Below is a small trained network, with its code and all its weights. Each question gives an input and a class and asks what happens when units are switched off, that is, made to give their printed mean instead of their output.

import numpy as np


def w(rows, s, z=0):
    codes = np.array(rows[::2]) - 128.0
    scale = np.full(codes.shape[1], s)
    scale[-1] = z or s
    return codes * scale


def f(y):
    return np.maximum(y, 0)


def log_softmax(a):
    a = a - a.max(-1, keepdims=True)
    return a - np.log(np.exp(a).sum(-1, keepdims=True))


def net(x, mask):
    res = np.array(x, float).reshape(1, 6) / 4 @ E
    y = f(res @ A[0][:, :-1].T + A[0][:, -1])
    res = res + np.where(mask, y, B[0][:, -1]) @ B[0][:, :-1]
    return log_softmax(res[-1] @ U[:, :-1].T + U[:, -1])


A, B = {}, {}
E = w([
[139,202,114,2,174,106,126],'x0',
[198,100,110,125,167,208,104],'x1',
[127,127,128,127,127,128,129],'x2',
[129,129,128,128,126,128,128],'x3',
[128,126,128,127,128,128,130],'x4',
[53,161,117,104,74,201,70],'x5',
],0.009)
A[0] = w([
[192,61,122,238,138,54,151,225],'n1',
[116,128,131,95,139,59,147,172],'n2',
[184,153,131,61,183,64,153,135],'n3',
[40,148,133,137,91,14,142,254],'n4',
[97,173,118,50,121,163,107,70],'n5',
[79,134,128,62,115,176,115,87],'n6',
[217,111,131,121,172,249,117,140],'n7',
[172,146,135,82,175,76,145,128],'n8',
[179,138,129,71,171,65,139,128],'n9',
[162,135,120,94,152,85,130,126],'n10',
[94,184,113,41,123,168,110,65],'n11',
[210,109,111,119,158,232,121,138],'n12',
[165,111,148,196,138,97,140,203],'n13',
[22,110,134,207,38,251,102,134],'n14',
[118,156,124,84,134,137,117,103],'n15',
[101,181,130,54,136,159,112,79],'n16',
[142,85,127,123,129,146,153,116],'n17',
[142,125,133,143,128,118,124,153],'n18',
],0.013,0.0048)
B[0] = w([
[145,193,179,206,166,134,167,224],'n1',
[185,139,104,135,25,84,163,167],'n2',
[135,87,115,78,130,23,101,186],'n3',
[8,144,173,140,49,67,144,212],'n4',
[138,152,142,196,151,134,152,176],'n5',
[137,153,151,171,122,168,153,170],'n6',
[225,103,100,113,210,190,116,209],'n7',
[138,102,110,84,120,60,109,172],'n8',
[132,89,95,92,125,53,113,176],'n9',
[127,107,106,103,133,87,113,157],'n10',
[143,160,161,185,160,134,156,183],'n11',
[223,114,117,102,195,188,111,200],'n12',
[130,155,149,175,149,136,153,183],'n13',
[75,94,82,57,69,255,84,249],'n14',
[130,136,152,142,151,115,145,155],'n15',
[143,152,162,170,153,121,154,175],'n16',
[129,122,137,130,162,114,112,144],'n17',
[127,134,139,131,135,128,138,142],'n18',
],0.028,0.016)
U = w([
[63,215,209,242,116,109,218,250],'0',
[202,173,155,221,231,166,180,115],'1',
[3,87,85,71,27,149,87,132],'2',
[144,45,28,52,134,206,51,72],'3',
[63,72,79,67,55,46,116,111],'4',
[183,34,30,47,179,94,69,52],'5',
],0.0052,0.0019)

Each question gives the input, the list of numbers given to net, and the class t.
The units are the neurons (one row each of A and B). Each row of codes is followed by its name. A weight is (code - 128) times the scale printed after its matrix; where a second scale follows, it is the last column's (A, B and U).
mask holds one flag per neuron, in row order. A switched-off neuron (its flag False) gives its mean, the last column of its row in B, instead of its output. The means were averaged over made-up inputs and are rounded, as every weight is.
A unit's drop is (log p(t) with every unit on - log p(t) with that unit switched off) / (log p(t) with every unit on - log p(t) with every unit switched off).
The circuit of an input: a set's keep is (log p(t) with only the set's units on - log p(t) with every unit switched off) / (log p(t) with every unit on - log p(t) with every unit switched off). Starting from the 12 units with the biggest drops (on a tie, the unit counted first), units are removed one at a time, each time the one whose removal leaves the highest keep (on an exact tie, the one counted first), for as long as the keep stays at least 0.8.
circuit, biggest first: the units of the circuit, biggest drop first
unit that matters most: the unit with the biggest drop
top k neurons: the k neurons with the biggest drops, biggest first
drop when u is switched off: that unit's drop, to one decimal
input [0,3,-2,4,-7,4], class 3: circuit, biggest first -> [n1]
input [3,4,-7,-8,8,0], class 5: top 2 neurons -> [n1 n14]
input [0,0,7,-8,2,-6], class 0: top 2 neurons -> [n1 n14]
input [-4,6,-3,-1,7,1], class 3: top 2 neurons -> [n14 n11]
input [2,-6,8,-3,4,0], class 4: top 2 neurons -> [n1 n14]
input [4,0,1,4,-8,-5], class 4: top 2 neurons -> [n7 n12]
input [8,-3,3,-8,4,0], class 4: top 4 neurons -> [n3 n1 n9 n8]
input [6,-8,2,7,-1,1], class 0: top 4 neurons -> [n14 n11 n5 n16]
input [-6,0,-5,-7,-4,6], class 2: top 2 neurons -> [n7 n12]
input [5,-1,-8,-3,2,7], class 0: top 2 neurons -> [n7 n12]
input [8,-4,0,7,-6,1], class 0: top 4 neurons -> [n11 n14 n5 n16]
input [-4,0,3,-6,-5,0], class 0: top 3 neurons -> [n7 n1 n12]
input [3,1,-2,-6,-7,-7], class 5: drop when n4 is switched off -> 0.4
input [0,2,3,-6,2,2], class 3: drop when n1 is switched off -> 1.3
input [0,7,3,-3,7,3], class 3: unit that matters most -> n1
input [-6,4,6,-2,-7,2], class 3: drop when n14 is switched off -> 1.2
